Here is a tiny trained network, its code and every weight. The questions are about switching its units off for an input and a target symbol, where a switched-off unit gives its printed mean instead of its output.

import numpy as np


def w(rows, s, z=0):
    codes = np.array(rows[::2]) - 128.0
    scale = np.full(codes.shape[1], s)
    scale[-1] = z or s
    return codes * scale


def softmax(a):
    e = np.exp(a - a.max(-1, keepdims=True))
    return e / e.sum(-1, keepdims=True)


def log_softmax(a):
    a = a - a.max(-1, keepdims=True)
    return a - np.log(np.exp(a).sum(-1, keepdims=True))


def net(x, mask):
    ids = ['Δαεζηθμξπστφω'.index(c) for c in x.split()]
    T = len(ids)
    res = E[ids] + P[:T]
    u = 0
    for l in range(3):
        r = res
        for j in range(2):
            rows = slice(2 * j, 2 * j + 2)
            q, k, v = (r @ M[l][rows].T for M in (Q, K, V))
            z = softmax(np.where(np.tri(T) > 0, q @ k.T / 2**0.5, -1e9)) @ v
            o = O[l][rows]
            res = res + np.where(mask[u + j], z, o[:, -1]) @ o[:, :-1]
        u += 2
    return log_softmax(res[-1] @ U[:, :-1].T + U[:, -1])


Q, K, V, O = {}, {}, {}, {}
E = w([
[126,159,172,177,165,74,116],'Δ',
[137,140,127,33,145,51,199],'α',
[199,213,49,83,142,80,179],'ε',
[92,129,176,167,161,65,137],'ζ',
[167,189,106,49,166,70,163],'η',
[104,154,163,113,229,128,40],'θ',
[106,70,69,71,122,128,165],'μ',
[87,51,199,88,191,118,69],'ξ',
[206,152,93,199,115,86,146],'π',
[58,31,114,155,102,142,134],'σ',
[81,129,105,202,141,170,68],'τ',
[214,63,91,144,58,56,223],'φ',
[181,2,116,122,106,117,119],'ω',
],0.018)
P = w([
[105,123,173,155,238,223,249],'0',
[96,110,145,144,227,201,234],'1',
[93,108,123,137,213,179,213],'2',
[91,97,103,127,202,158,190],'3',
[88,96,87,120,188,142,168],'4',
[87,95,70,115,174,124,146],'5',
[83,97,56,107,162,107,121],'6',
[77,91,42,100,146,92,99],'7',
[75,90,27,93,129,75,81],'8',
[71,99,15,91,124,64,46],'9',
[67,75,1,72,102,37,46],'10',
],0.0093)
Q[0] = w([
[157,169,221,140,10,168,113],'L0H1',
[167,117,118,75,244,62,105],'L0H1',
[171,93,62,127,137,157,126],'L0H2',
[178,250,240,117,19,143,112],'L0H2',
],0.016)
K[0] = w([
[127,154,201,92,178,199,197],'L0H1',
[97,133,138,116,101,11,56],'L0H1',
[107,128,163,98,116,77,103],'L0H2',
[182,145,228,135,172,250,235],'L0H2',
],0.015)
V[0] = w([
[161,88,109,145,23,89,75],'L0H1',
[107,106,48,121,136,2,42],'L0H1',
[97,191,187,79,39,44,53],'L0H2',
[95,115,138,197,133,133,105],'L0H2',
],0.0079)
O[0] = w([
[81,172,125,153,117,152,138,124],'L0H1',
[139,213,249,187,37,155,143,229],'L0H1',
[117,69,23,91,147,1,123,1],'L0H2',
[155,154,76,87,144,92,146,127],'L0H2',
],0.0081,0.0079)
Q[1] = w([
[68,179,153,93,99,204,145],'L1H1',
[102,101,7,14,120,139,49],'L1H1',
[202,67,21,99,112,87,111],'L1H2',
[15,164,113,111,106,214,147],'L1H2',
],0.015)
K[1] = w([
[108,114,91,187,91,143,112],'L1H1',
[156,97,143,203,242,137,228],'L1H1',
[151,106,154,181,250,138,195],'L1H2',
[212,83,93,117,29,156,73],'L1H2',
],0.015)
V[1] = w([
[82,117,123,33,105,179,57],'L1H1',
[85,67,116,203,140,136,119],'L1H1',
[252,92,125,148,52,137,104],'L1H2',
[143,87,183,148,144,134,58],'L1H2',
],0.02)
O[1] = w([
[248,114,207,111,87,142,112,135],'L1H1',
[87,164,60,45,80,125,91,239],'L1H1',
[211,88,119,46,207,152,103,221],'L1H2',
[193,133,104,137,120,33,133,254],'L1H2',
],0.012,0.0084)
Q[2] = w([
[47,73,182,68,193,93,97],'L2H1',
[128,190,148,28,194,152,92],'L2H1',
[125,35,87,251,78,105,139],'L2H2',
[151,245,113,59,86,112,202],'L2H2',
],0.013)
K[2] = w([
[168,199,88,168,142,170,155],'L2H1',
[156,45,58,158,81,166,134],'L2H1',
[89,202,209,76,175,77,131],'L2H2',
[119,82,100,162,107,128,4],'L2H2',
],0.017)
V[2] = w([
[49,58,240,29,130,34,163],'L2H1',
[80,16,143,124,98,89,65],'L2H1',
[183,126,39,250,121,200,16],'L2H2',
[131,26,94,132,64,144,149],'L2H2',
],0.019)
O[2] = w([
[85,19,124,40,79,182,195,150],'L2H1',
[124,78,136,81,62,124,133,3],'L2H1',
[179,146,11,252,102,217,106,37],'L2H2',
[84,177,141,83,127,150,163,221],'L2H2',
],0.011,0.0064)
U = w([
[91,106,45,140,129,55,131,237],'Δ',
[87,103,144,112,150,135,100,28],'α',
[121,106,189,171,173,179,70,8],'ε',
[78,130,55,131,95,53,140,194],'ζ',
[137,53,183,160,180,159,102,73],'η',
[207,91,140,188,105,103,165,99],'θ',
[164,164,254,164,86,254,127,74],'μ',
[150,103,111,112,90,120,163,62],'ξ',
[76,156,92,146,134,107,100,129],'π',
[87,221,101,90,33,118,119,3],'σ',
[107,146,72,152,69,143,103,235],'τ',
[33,113,106,102,188,204,33,121],'φ',
[192,142,62,68,144,107,133,214],'ω',
],0.0066,0.0038)

Each question gives the input, a string of symbols that net reads in full, and the target symbol t.
The units are the heads (2 rows each of Q, K, V and O). Each row of codes is followed by its name. A weight is (code - 128) times the scale printed after its matrix; where a second scale follows, it is the last column's (O and U).
mask holds one flag per head, layer by layer. A switched-off head (its flag False) gives its mean, the last column of its rows in O, instead of its output. The means were averaged over made-up inputs and are rounded, as every weight is.
A unit's drop is (log p(t) with every unit on - log p(t) with that unit switched off) / (log p(t) with every unit on - log p(t) with every unit switched off).
The circuit of an input: a set's keep is (log p(t) with only the set's units on - log p(t) with every unit switched off) / (log p(t) with every unit on - log p(t) with every unit switched off). Starting from all 6 units, units are removed one at a time, each time the one whose removal leaves the highest keep (on an exact tie, the one counted first), for as long as the keep stays at least 0.8.
units of the circuit, in order: the units of the circuit, biggest drop first
unit that matters most: the unit with the biggest drop
heads that matter: for each layer, one digit per head in row order, 1 if its drop is at least 0.15 and else 0, layers parted by /
input Δ ζ α ω α τ μ η θ ξ φ, target ξ: heads that matter => 11 / 00 / 10
input ξ σ μ, target σ: heads that matter => 10 / 11 / 00
input μ ξ η σ θ ξ η ω μ τ, target ω: heads that matter => 01 / 01 / 00
input θ Δ φ φ η ω ω Δ ω ε η, target ε: unit that matters most => L0H1
input ω θ ζ α π τ ξ η η ε, target η: units of the circuit, in order => (L0H1 L1H1 L2H2)
input ξ Δ π τ τ ε α ω ω ζ θ, target ζ: units of the circuit, in order => (L0H2 L1H2)
input η π ω θ ω θ, target ω: heads that matter => 00 / 01 / 00
input η ω θ ω ξ η, target ξ: heads that matter => 11 / 01 / 10
input α ω τ θ ξ σ ω μ ζ θ μ, target μ: heads that matter => 10 / 11 / 00
input σ ω ζ ε, target ζ: heads that matter => 11 / 11 / 00
input σ ω ξ Δ, target ξ: units of the circuit, in order => (L0H1 L1H2 L2H1)
input θ ω θ θ ξ ξ φ ω φ φ, target φ: units of the circuit, in order => (L0H1 L1H2 L1H1)
input φ ω ω θ θ, target θ: heads that matter => 11 / 11 / 01
input Δ ω η ζ, target η: heads that matter => 00 / 10 / 01
input θ ζ ω θ π, target θ: units of the circuit, in order => (L2H2 L1H1)
input θ ε σ μ σ ω σ μ ξ, target μ: heads that matter => 10 / 10 / 00
input ω ζ π, target ζ: unit that matters most => L0H1
input μ φ α ω σ ω θ ε, target θ: heads that matter => 11 / 10 / 01
input μ η Δ μ Δ, target μ: units of the circuit, in order => (L1H1 L1H2)
input ω σ θ ω ω θ ε φ, target ε: units of the circuit, in order => (L0H1 L1H2 L1H1 L2H1)
input θ θ π, target θ: units of the circuit, in order => (L2H2)
input ω ω α η ε ω ζ ξ ω ξ Δ, target ξ: units of the circuit, in order => (L0H1 L0H2 L2H1)
